Each row has a class, written as a number after it.
[ -27  219  314  316 -513   82 -296   69    6  351   29  577  271  302
  524  231  158  129  -37  224  169 -446 -199  206  129 -130 -507   50
 -207 -193   74  240  109] => 1
[ 404 -136  322 -266  415  232  397 -109 -538   16 -439  -92  -72 -189
 -312 -239 -310   36  190 -128 -117  643  369 -317 -220  219   44  236
  268  391 -183 -320  424] => 6
[ 326  288  546  118 -388   21  509 -343 -144   72  -42  -57   41  165
   42  255 -269  112  106  -33  -46 -449  296  477    5  290 -444  184
  103 -340   -6   65 -142] => 6
[-195  279 -475 -206  388 -184    5  -92 -157  483 -136  362  146 -354
   82  271  -11   75  124   65  163  190   13   85  -15  140  178   -1
   10  551 -173 -135  380] => 3
[-166  300  540  -59   83  571  225  -23  290  273 -225 -221  -45   40
   68   15 -568  -81  201  187   -7  654  -24 -361 -298  444 -515   24
 -765  256 -267 -136  174] => 9
[-250  -13 -178 -327  269  -45  418    4  -27  227 -417 -174 -206 -200
 -135  122 -139  267  125 -126 -217  473  292 -470  146  332 -318   74
  504  508   55  -58   24] => 2
[-288  145   11  314 -141    8 -115 -123  455  -18  -75   60  103   59
  -94   33  143  108  135  -71 -100 -358 -153  116   21 -168  -83  -44
 -222  133  174  104 -258] => 5
[-139  -50   98 -248  -58  -66  349  111 -479  678  -92   54 -183  178
  293  229 -430  121  -70 -113  171  185   32 -315   85  359 -153  207
  142  -48 -296   66    0] => 7
[  75  -24  710  256 -808   52   76   57 -225  -59  420  179   71  339
  357  -67  261   76 -160   64  199 -193  -81 -125  405 -219 -452  126
 -501 -483  -68  -45 -335] => 7
[-126   85  172  326 -731  186 -121  384  426  -80  207 -285  153  334
   46 -273 -309 -114  -35 -356  230   65  -91 -255  -66 -286 -365   -7
 -488  373   19  -45 -392] => 0
[ 265 -119   21    9 -198 -101  321  -22 -584 -191  115  195   23 -120
   13  -15  -57    9 -226  -78  197  376  421  291  206  184  342    8
  391  298 -288 -371  126] => 7
[-458  -68  187  -40  -60  137 -366   33  608  -23  -16   36   -9  100
  150  126   34  -31  215  287  -45  -68 -152 -207  -81  192 -314 -208
 -559   11  -70  151 -181] => 8
[ 248 -462  214  -25  567  -77   -4  107 -189 -123  389 -218    3  349
  -17 -155  -89  292  270 -243 -449  222 -196 -330 -454   57  198   -6
  389  -15   -3  -22 -195] => 6
[ -57  560  -96  379  -33   45  208  103  322  223  331 -246  -66  198
  -65  208  -59  -86 -162 -152   37 -226   90   28 -568   65  186 -223
 -368  204  161  217 -199] => 9
[ -44 -139  343   84 -156  -72 -119   53  -88  -65  -21   43 -147   48
  210  -99  243  171    0  -16   30   38   -6  -29  373   70  -35  346
   25 -324  -73 -182  -30] => 4
[  66   84  130   49 -188  177  251   93  199 -483  305 -189 -191 -108
   -3 -177  247 -351 -312  -44  123 -265   20 -555   95 -321  165 -169
   40 -195  -26  -87 -235] => 4
[  12 -138  101   75   47  -13  310  -58  -37 -198   33 -326  -48   23
  -38  -72  -73 -160   -3   31 -158  165   92 -401   94  -12  -68 -256
  -43 -302  114  -88 -278] => 8
[ -83  140   -1  -50 -413  184 -136   85  292  193  -18  279 -150   61
  -43  256 -123   91 -235 -239  323 -275    7  -25  331  -54 -306   11
   27 -266  -38  241 -210] => 8
[ -64 -124  146  229   18 -161   92 -222   90 -132   82 -199 -180 -110
   30   -4  334   90   22   82 -128   77  -35  204  160   87   23  283
 -164 -245 -178 -177  -56] => 3
[ 201 -156    5 -111  218  420   19  430  275  212   90 -122 -132  162
  161 -112 -104  278 -130 -258   22  224  -39 -524 -395 -101   99 -278
   23  297  120  220   33] => 7
[ -28  123  371 -346   19  -84  550 -262  -98 -286  114  157  109   94
   26  430 -322 -138 -144  176  152 -203  128   10 -300  444  -14 -187
  351 -198 -265 -233  -36] => 7
[ -55  607  -91 -170  118   91  712 -234  -48  561 -183 -245 -428  244
   -5  410 -368   96  289 -105 -105 -106  196   64 -510  405   92    7
  101  309   86   23   72] => 8
[-182  -84  132  102 -189  161  -72  116  210 -163  -35  -55   42 -149
  -27 -157   27  -57 -150  163  166  168  140 -391  212  -79 -283  278
 -482  189 -169 -264   29] => 4
[ -57   70 -213   10  152  255   -8  236  133  226   25  211 -119   10
  298   36  318   50 -102   -5   -3   76   15 -319 -163 -168  236 -352
 -135  276  171  119  -39] => 3
[ 160 -136 -100  -94  -43 -129  175  -91 -233   -4  -45  139   20  -41
 -156  166 -128  138 -137  -17  108  -69  201  289  164   47  224   21
  294    1  -18   -5  106] => 0
[-273  -24   88   78  247   93 -401  104  345   65  -40  -13  265   74
 -172  -70  -79    5  343  -66 -139   26 -409 -371 -125 -155 -154  100
  -82  200  -10  122  -66] => 1
[ 129  112  230 -229  -35  -14  208 -224   39   44   39  -90 -304 -310
   -7  312  107  -40 -243  124  255  -51  122   89  337  297  -47  236
  162 -305 -213 -308  -32] => 6
[  82  -81  256  134  -45  -26   80 -157   -6 -240  648 -160  110  206
   12  169  -58  -83  -91 -126  179  -27 -198  276 -426    4  300 -128
   56 -532 -286 -101 -171] => 7
[ 183 -212  153   54  -73   72 -452   96 -205 -134  190  220  -69  708
  128 -247 -119  163  353 -129 -173   96 -324  182 -349 -141  -28 -128
  150  -11   20  -33   -8] => 6
[ 483 -321  679  101 -195  183  135  165 -456 -313   96 -175  139  -67
  146 -219   51  -28  -60  179 -114  418  511 -146 -186   20    3  340
 -198  177    9 -270    1] => 0
[ -52  256   -4  145 -104  -78 -128    5   85  -12  -59   97   35  -58
  -31   31  -96   49   14 -147  -20 -209   -4    1   65 -123 -100   68
  197  159   83   85 -199] => 2
[ 154 -344  282  380 -265   96   27   62  119 -695   77 -162 -215  129
 -222 -546  464  -19 -146 -358 -185 -306   87  156  247 -333  338  -42
  613 -288  230 -162 -218] => 6
[ 205  120   86  126 -469 -134 -134  -22 -201  179  336  352  171  274
  333  190   45  132   23  -39   55 -502 -328  531  373 -259 -207    2
  179 -357   63  302 -333] => 8
[ -60 -246   92   30   56   53  485  -73  -92  103  140 -311 -264   36
    2   13  106   30  106   61 -206  102  390  106  -63  354 -148   81
  188  123 -323  -44  -92] => 7
[ 283  -59  287 -263 -115  272  188   37 -351  190  366  -59 -587 -126
  321 -126 -113   85 -220 -327  264  117   25 -210  108  -50  168  260
  181 -397 -294 -257   31] => 8
[-295   63   35  -12    6  157   60  -92  272 -100  -44 -252 -141 -114
   88  -69   68 -132  -67   91  222  120   51  -54 -142  121    2  117
 -282 -138 -224 -332   29] => 2
[ 413 -107  298 -143 -193   -6  531   40 -499  110  297 -140 -319   60
  152  165 -138  198 -156 -216  -50 -106  449 -289  283   95 -213  196
  608 -399    1   10 -237] => 1
[-113  -67  -25 -349    3  -97 -169  154 -344  214 -497  187  337 -212
   11  -75   -7  221   52  459  115  299  187  -52  313  -22 -392  274
 -349  441   82  106  303] => 1
[-242 -160   -8  212  -34  -30  -34  136  279  -30   95 -129  -53  180
   44   -9   50  219   62 -342 -194  -75  -77 -200   11 -148  140 -173
    4 -260  234  274 -388] => 6
[   2 -136  390 -210 -153  -56 -216 -157  -29  -72 -380   39  373   46
 -194   53 -513  191  138  532   86  400  -76   22  171  577 -899  484
 -441  520 -481   10  234] => 8
[ -12  107 -126  -19   29  -53 -311   69  153   12 -133   46  -78 -219
  -27   80  199  -24  127   49  -19  261   47 -115   72   54  -49  268
 -122  455  -26 -164   17] => 8
[  27 -135   40  193 -139 -157  418 -152   70 -156  182 -219   13 -255
 -212  183  218 -161 -268  -53  205   10  300  139  250   58  292   36
   18 -220 -130 -330  -47] => 4
[ -59  -57  250 -139  110   47  103    6  147   36    4   80  -61 -222
 -118  290   35  151 -265  -96  175 -151  258 -345   71  300  178 -195
  468  -42   24  108  -21] => 0
[  -3  173 -139 -245 -333 -281  -36 -128 -346  -47 -127  232 -183   40
 -290  163 -248   64 -103 -104  337  -13  325  575  164   93  -54   66
  297 -139 -110  -52  196] => 1
[-134  -24   25  -55  171  -59 -164   36  288 -208  215  -51   -4  385
 -138  157  -47   49  132   48 -125 -153 -154 -128 -209  245 -254 -110
  317   18 -163  163 -307] => 4
[-169  -64 -183   41  100  165  274  -49  313  270  -48  -59   42  382
 -106  325 -541  133  282 -342 -168  164  120 -172 -497  553  106 -378
   72  436   91   -6  -48] => 8
[ -98  -87  -27 -101   71 -104  436 -151  -20 -229 -259 -134 -135 -229
  -68  168  -21  -54  -89  196  -45  314  376 -112  243  406  149 -160
  243   61  -47 -217  168] => 6
[  75   67  151  -78  104 -118 -189   35  -19   44  182  114  147  158
   55  170  -41   90  146  101  -35 -105  -98  115  -44   42 -208  -82
  181  -48  -61  152 -221] => 2
[ 152 -297  320   69 -146  208  119  109  303 -364  219 -332  -13  183
 -236 -157 -134 -181 -102  -59  -16 -172   63 -219   57  -52 -156  -37
  167 -275   -4 -102 -230] => 5
[  86 -215 -350  -40  -44  266  200   15  -95 -120 -139  -86 -350 -288
   87 -286  119   13 -126 -239  126  247  192 -449  478 -249  206   86
  359   11 -145 -252  104] => 2
[ -27  301 -204  -19   45 -235  -31  -53  102  -12 -142   31  135   53
 -124  155  -48  -15 -162  363   66 -201 -123  202  -14   53 -215   60
 -184  233   72   61  -13] => 5
[ -67 -161   81  357  149   84 -237   53  298    9  187 -103  103  232
  156    9   30  163  151 -195  -69  132   45  -71 -443  285  214  -67
 -167  124    2 -184  -83] => 9
[ 124   67   21 -259 -267  112  -61  -42  -35 -191 -362  204 -253 -391
 -128  -63  161  -72 -278   53  225   14  273  -36  609  147 -311  332
  366  183 -102 -299  108] => 0
[-130    6  -13  101   48  -34 -274    2  423   93  -38  249  438   44
  109  404   58   34  140  441 -130  -99 -144   34  159  136 -310 -149
 -472  -98  230  181   -1] => 5
[ 106   14  190  232 -272   57 -205  125  -95    8   60  191   76  274
 -119  -60 -151  241  117 -322  -69  123   88  160  -33 -123 -183  -60
  217  164  134  146  -65] => 4
[ -48 -100  107  -14 -248 -130 -201    6  -78  -10  310  -14 -240 -218
    3 -283  114  187 -112 -263  223   26 -242  181  397 -394   77  413
 -301 -353 -189 -167   98] => 6
[-153   14  131  -49 -258   82  169 -217 -164   37  209  189  102  317
  -19  150 -314 -120  -10   22  370  102 -116  -78  -29  123 -166 -220
 -169 -165 -405 -227   18] => 6
[  85  201  522  152   -6   38   10 -393  -35 -682  232  273  -88 -316
 -123  150  472   17 -312  304  254  -95  145   -3  230  -40  133  262
    3 -331 -451 -354 -111] => 4
[ -33  169  191   30   48  -65  -28  -14   57   14  208   24   49  -58
  106  129   28   -2   14  -39  -35 -153 -130  -60  -44 -109  -47 -116
    3 -373   81  177 -132] => 0
[ 228 -211  -33 -138  539 -112 -124 -189   -4 -209  -22  183  308  -35
 -222  184  110  216  137  153 -296 -362   -4  262 -309  -30  188  204
   81  -76  123  145 -117] => 9
[ 269 -215  223 -364  274  467   83  -72 -189  245 -441  126  200 -103
 -254  -14   23 -179   89  485  -88  -54  261 -291   23  127 -336   37
 -132  -48  357 -141  459] => 0
[ 276  -29  244   23 -324    6  263   44 -246  -26  235   36 -183  385
  213  222 -207   85 -122 -210  263  111  363  -45   48  393  -94    2
  429 -327 -183 -332  -58] => 8
[ 135 -349  -59 -141 -132 -147   37 -149 -158 -422  133 -103 -203   24
 -144 -237   20  -38 -219   -9  -77 -230 -179    6  439 -150 -187  214
  202 -701  -28  -47  -91] => 3
[-200 -300 -123    5  512  -12  180 -104  143 -450  -39 -189  -71 -154
 -108 -140  218  -59  142  -30 -306  104  143  112 -389   68  602   48
  116   43 -121 -267  -77] => 7
[-105 -356  -79   91 -133  -17   41  106  151 -234  -94 -160   47  168
   -2 -212 -109 -113  -37   42  -84   44  -14 -205   99  -11   26 -311
   24   30  137  -14   22] => 9
[-116  540 -108  -69 -172  523  149  -30  119  345 -337  -23   33 -412
  275  170 -149 -242 -159   -5  504  482  224 -188   64  191   67 -125
 -420   21   68 -315  265] => 0
[  74 -166  297  114  -21   57  -46   21  257 -453  126 -129   61  -14
  -99 -120  108  -66 -121  238  -68  257 -116 -189  372  -59 -227 -155
 -336 -307   -9 -153 -210] => 0
[  -8  237  263 -142 -340 -112  364   80 -194  114 -164   -7 -250  432
   49   58 -351   84   89   -6  -55  -25   78  117  165  137 -450  113
   36 -124   -4   70 -101] => 0
[ 174  -86  214  127 -116  193  362  -82 -122  -93 -136  -69   43  360
  -50   68 -233   13  163 -111 -171  253  221 -123  -98  325  -40 -137
  345   18  186 -273  102] => 6
[ 310 -234  330 -147   87  140 -142  157 -147   -4  104  111  238  339
  109 -122 -181  -21   69  201   -4   40 -289 -134  -87  -52 -237   19
   44  106  -79 -100   -8] => 9
[-227 -116  253    4 -272   52 -176  299  337  -55 -106  -50   84  359
   80   43 -122   57   12 -188  -44 -318   13 -416  113   91 -514  -45
  423 -208  206  253 -471] => 6
[ -47   92 -253    0   23 -278 -172 -204  -51 -206  164   38   66    4
  -41   31   66  -80  -45  241  218  100 -349  314  115  -39  277   58
 -294 -133 -197 -245  221] => 9
